B =
[[ 0.952  0.959 -1.726  2.908  1.514  2.197  1.480]
 [ 0.942  0.945 -1.784  2.929  1.502  2.206  1.471]
 [ 1.015  1.027 -1.738  3.036  1.612  2.306  1.574]
 [ 0.948  0.950 -1.870  2.984  1.504  2.237  1.476]
 [-0.563 -0.650  5.381 -2.971  0.343 -1.541 -0.023]
 [-0.579 -0.655  4.973 -2.910  0.180 -1.568 -0.144]
 [ 1.059  1.022 -2.235  3.629  1.861  2.738  1.798]
 [-0.539 -0.624  5.439 -2.946  0.393 -1.509  0.021]
 [-0.623 -0.696  4.980 -3.032  0.082 -1.673 -0.233]
 [ 1.029  1.007 -1.872  3.317  1.785  2.531  1.719]
 [-0.557 -0.633  5.190 -2.941  0.266 -1.554 -0.077]
 [-0.596 -0.674  5.093 -2.990  0.176 -1.614 -0.155]
 [ 1.082  1.091 -2.247  3.415  1.664  2.539  1.646]
 [ 1.004  1.001 -1.748  3.100  1.665  2.363  1.613]]
B[0, 0]: 0.952
B[12, 4]: 1.664
B[8, 1]: -0.696
B[11, 2]: 5.093
B[8, 5]: -1.673
B[7, 6]: 0.021
B[9, 3]: 3.317
B[8]: [-0.623, -0.696, 4.980, -3.032, 0.082, -1.673, -0.233]
B[3, 0]: 0.948
B[7]: [-0.539, -0.624, 5.439, -2.946, 0.393, -1.509, 0.021]
B[1]: [0.942, 0.945, -1.784, 2.929, 1.502, 2.206, 1.471]
B[4, 5]: -1.541
B[:, 5]: [2.197, 2.206, 2.306, 2.237, -1.541, -1.568, 2.738, -1.509, -1.673, 2.531, -1.554, -1.614, 2.539, 2.363]
B[0, 4]: 1.514
B[10, 6]: -0.077
B[7, 3]: -2.946
B[:, 3]: [2.908, 2.929, 3.036, 2.984, -2.971, -2.910, 3.629, -2.946, -3.032, 3.317, -2.941, -2.990, 3.415, 3.100]
B[13, 1]: 1.001
B[7, 1]: -0.624
B[6, 3]: 3.629
B[:, 0]: [0.952, 0.942, 1.015, 0.948, -0.563, -0.579, 1.059, -0.539, -0.623, 1.029, -0.557, -0.596, 1.082, 1.004]
B[10]: [-0.557, -0.633, 5.190, -2.941, 0.266, -1.554, -0.077]
B[2, 4]: 1.612
B[11, 1]: -0.674
B[6, 4]: 1.861
B[13, 3]: 3.100
B[4, 4]: 0.343
B[:, 4]: [1.514, 1.502, 1.612, 1.504, 0.343, 0.180, 1.861, 0.393, 0.082, 1.785, 0.266, 0.176, 1.664, 1.665]
B[2, 2]: -1.738
B[5]: [-0.579, -0.655, 4.973, -2.910, 0.180, -1.568, -0.144]

a =
0.842	0.102	-1.035	0.022	-1.618	-1.663	-0.048	-1.255
-2.689	-5.246	-2.266	2.348	-1.208	-0.007	-5.822	-2.303
-1.314	-1.977	-1.568	2.171	-1.781	-1.833	-2.556	-2.101
-4.552	-1.043	0.405	-1.299	0.437	2.636	-0.849	0.449
4.273	1.174	0.998	0.953	2.350	-1.408	1.462	1.278
-2.972	2.837	-1.138	-2.377	0.471	-1.255	2.509	1.888
0.761	-0.690	-0.928	-0.088	3.329	-1.321	-1.634	2.378
2.942	-0.776	-1.217	-1.936	1.434	-0.995	-1.064	2.409
2.102	2.911	1.853	-4.869	-0.216	-1.061	3.910	-0.348
5.931	1.440	1.626	4.632	1.949	-1.444	1.781	1.525
Indices start at 0.
row 0 col 0 -> 0.842
row 3 col 6 -> -0.849
row 5 col 5 -> -1.255
row 8 col 5 -> -1.061
row 9 col 7 -> 1.525
row 8 col 0 -> 2.102
row 5 col 6 -> 2.509
row 8 col 6 -> 3.910
row 6 col 3 -> -0.088
row 0 col 5 -> -1.663
row 0 col 2 -> -1.035
row 0 col 3 -> 0.022
row 2 col 3 -> 2.171
row 7 col 0 -> 2.942
row 2 col 4 -> -1.781
row 1 col 7 -> -2.303
row 1 col 6 -> -5.822
row 1 col 4 -> -1.208
row 3 col 4 -> 0.437
row 9 col 3 -> 4.632
row 6 col 0 -> 0.761
row 4 col 5 -> -1.408
row 4 col 6 -> 1.462
row 7 col 1 -> -0.776
row 3 col 3 -> -1.299
row 0 col 7 -> -1.255
row 4 col 0 -> 4.273
row 7 col 6 -> -1.064
row 9 col 2 -> 1.626
row 7 col 7 -> 2.409
row 1 col 0 -> -2.689
row 9 col 1 -> 1.440
row 4 col 2 -> 0.998

X = array([116, 218, 131, 194,  74, 207, 157, 209, 125,  80,  45,  75])
X[0]: 116
X[-8]: 74
X[8]: 125
X[-5]: 209
X[9]: 80
